Below are the code and all the weights of a small trained network. Each question names an input and a class and asks about switching units off, where a switched-off unit gives its printed mean instead of its output.

import numpy as np


def w(rows, s, z=0):
    codes = np.array(rows[::2]) - 128.0
    scale = np.full(codes.shape[1], s)
    scale[-1] = z or s
    return codes * scale


def f(y):
    return y / 2 * (1 + np.tanh(0.7978845608 * (y + 0.044715 * y**3)))


def log_softmax(a):
    a = a - a.max(-1, keepdims=True)
    return a - np.log(np.exp(a).sum(-1, keepdims=True))


def net(x, mask):
    res = np.array(x, float).reshape(1, 5) / 4 @ E
    y = f(res @ A[0][:, :-1].T + A[0][:, -1])
    res = res + np.where(mask, y, B[0][:, -1]) @ B[0][:, :-1]
    return log_softmax(res[-1] @ U[:, :-1].T + U[:, -1])


A, B = {}, {}
E = w([
[4,85,90,176],'x0',
[124,93,59,1],'x1',
[128,128,127,128],'x2',
[129,128,128,127],'x3',
[130,38,217,97],'x4',
],0.0088)
A[0] = w([
[190,190,137,106,164],'n1',
[167,146,173,95,125],'n2',
[133,131,140,154,82],'n3',
[209,147,129,111,146],'n4',
[139,158,185,195,103],'n5',
[130,216,48,158,3],'n6',
[148,135,178,212,106],'n7',
[1,75,92,169,133],'n8',
[128,91,71,21,70],'n9',
[116,39,229,106,8],'n10',
[219,117,153,126,103],'n11',
],0.017,0.0035)
B[0] = w([
[95,97,167,159,205],'n1',
[112,89,144,136,181],'n2',
[128,142,122,111,139],'n3',
[92,96,164,129,200],'n4',
[158,171,134,67,209],'n5',
[143,100,16,175,208],'n6',
[162,173,142,67,216],'n7',
[91,88,213,146,247],'n8',
[179,203,147,68,234],'n9',
[134,114,3,187,210],'n10',
[88,121,170,159,199],'n11',
],0.032,0.013)
U = w([
[77,86,202,161,100],'0',
[217,224,134,54,8],'1',
[163,112,2,198,237],'2',
],0.0093,0.0014)

Each question gives the input, the list of numbers given to net, and the class t.
The units are the neurons (one row each of A and B). Each row of codes is followed by its name. A weight is (code - 128) times the scale printed after its matrix; where a second scale follows, it is the last column's (A, B and U).
mask holds one flag per neuron, in row order. A switched-off neuron (its flag False) gives its mean, the last column of its row in B, instead of its output. The means were averaged over made-up inputs and are rounded, as every weight is.
A unit's drop is (log p(t) with every unit on - log p(t) with that unit switched off) / (log p(t) with every unit on - log p(t) with every unit switched off).
The circuit of an input: a set's keep is (log p(t) with only the set's units on - log p(t) with every unit switched off) / (log p(t) with every unit on - log p(t) with every unit switched off). Starting from all 11 units, units are removed one at a time, each time the one whose removal leaves the highest keep (on an exact tie, the one counted first), for as long as the keep stays at least 0.8.
circuit, biggest first: the units of the circuit, biggest drop first
top k neurons: the k neurons with the biggest drops, biggest first
drop when u is switched off: that unit's drop, to one decimal
input [-5,1,-8,-1,-5], class 0: circuit, biggest first	(n1)
input [1,-8,-3,-8,-6], class 1: top 2 neurons	(n7; n5)
input [4,8,-8,2,8], class 1: top 2 neurons	(n9; n6)
input [-8,8,-5,-2,5], class 0: top 2 neurons	(n11; n4)
input [-6,1,5,6,-8], class 2: top 2 neurons	(n6; n8)
input [-1,6,7,4,-7], class 2: top 2 neurons	(n6; n7)
input [-2,6,1,2,7], class 2: top 2 neurons	(n10; n7)
input [-7,0,1,-7,-7], class 0: top 2 neurons	(n1; n10)
input [1,-4,-1,-1,-4], class 1: top 3 neurons	(n10; n7; n5)
input [7,8,2,-6,5], class 1: top 2 neurons	(n9; n1)
input [3,-5,2,0,-6], class 2: top 2 neurons	(n6; n9)
input [-2,-5,5,-6,7], class 2: top 2 neurons	(n10; n9)
input [-6,5,-2,0,-2], class 0: top 2 neurons	(n1; n4)
input [3,2,4,8,4], class 2: circuit, biggest first	(n10)
input [7,-1,0,5,8], class 2: drop when n1 is switched off	0.1
input [-5,3,3,1,4], class 0: drop when n6 is switched off	0.3
input [-3,-4,-3,2,-7], class 2: drop when n6 is switched off	2.8
input [-7,-4,-1,8,-4], class 0: drop when n7 is switched off	0.0
